Each row has a name. Each question is about the rows just above it.

[ 93 113 154 101 148 120 113 136 115 104 138] : j786
[ 78 169 125  82 159  73 117  75 108  82  63] : j486
[169 107 126 178 127 131 154 151 163 178 130] : j964
[ 92 145 120 111  78  93 127 116 114 133  93] : j209
[130 141 138 147 111 144 114 138 159 113  96] : j809
[139 149 203 152 126 175 183 194 166 175  98] : j851
[154 107 181 150  99 111 138 124  89 117 128] : j566
[ 99 126 138 121 142 113 140 161 125 112 122] : j182
[ 95 122  85  80 137 116  81  85  82  52  89] : j702
[130 165 134 137  86 125 126 144 108 124 136] : j443
Count the entries of [ 92 145 120 111  78  93 127]: -> 7
How many entries does [ 93 113 154 101 148] have? -> 5
Number of entries in [169]: -> 1
Number of entries in [154 107 181 150  99]: -> 5
Number of entries in [ 99 126 138 121 142]: -> 5
Number of entries in [169 107 126 178 127 131 154 151 163 178 130]: -> 11
Count the entries of [ 92 145 120 111]: -> 4

[201  85 148 166  71 123]  j129
[110 131  53 171 108 125]  j832
[ 71 131  63 181 108 108]  j434
Count the entries of [110 131  53 171 108]: -> 5
Number of entries in [201  85 148]: -> 3
Number of entries in [110 131  53 171]: -> 4
Number of entries in [201  85 148 166  71 123]: -> 6
Count the entries of [201  85 148 166  71]: -> 5
How many entries does [ 71 131  63 181 108] have? -> 5

[112 122 119 153 143 143 125 140  85 149  99 103 149 135 142 132 114 141
 116  96 147 138 145 143 133 128 169 119 124 119 139 132 106 171 136 126
 112 138 125 100 124  80 147 156 162 119 162 151 145 174 125 110 192 130
 150 122 114 162 138 146 113  91  98 138]  j154
[121 107 119 114 105 101 139 102 166 157 145 155  98 113 102 104 136 141
 151 134 116  94 101 144 138 127  74 132 131 119 147 140 131  71 135 151
 152 107 117 167 149 150 115 106 123 160 100 140 116 102 122 130 112 143
 118 128 128 111 115  62 157 128 131  96]  j119
[153 164 133 106 105 126 153 162 155 130 163 138 117 111  83  95 106 117
 143 154 139 116 110  98 140  86 136 132 138 154 117 158 105 118 135 148
 156 131 118 159 158 137 115 112 115  94 133 119 102 138 160 131 119  90
 102 116 148 123  87 151 120 155  94 111]  j212
[121 107 119 114 105 101 139 102 166 157 145 155  98 113 102 104 136 141
 151 134 116  94 101 111 138 127  74 132 131 119 147 140 131  71 135 151
 152 107 117 167 149 150 115 106 123 160 100 140 116 102 122 130 112 143
 118 128 128 111 115  62 157 128 131 137]  j913
[141 151 134 115 130 111 127 119  88 128 149  88 140 139 143 138  72 138
 109 117 153 138 136 119 110 119 149 130 122 150 119 113 106 188 157 141
 123 116 127 104 137 100 129 126 143  95 172 130 143 187 147 121 173 112
 147 155 137 124 143 167 127 122 118 147]  j375
[118 105 115 139 101 150 127 164 137 147 118 148 126 149 112 110 132 132
 127 164 126 152 130 151 116 112 116 133 125 133 123 149 159  88 103  92
 115 167 133 132 101  87  98 129 127 129 122 176 113 119 145  95 140 168
 122  85  73 141  98 136  97 104 135 109]  j34
Number of entries in [121 107 119 114 105 101 139 102 166 157 145 155  98 113 102]: -> 15
Number of entries in [153 164 133 106 105 126 153 162 155 130 163 138 117 111  83  95 106 117
 143 154 139 116 110  98 140  86 136 132 138 154 117 158 105 118 135]: -> 35

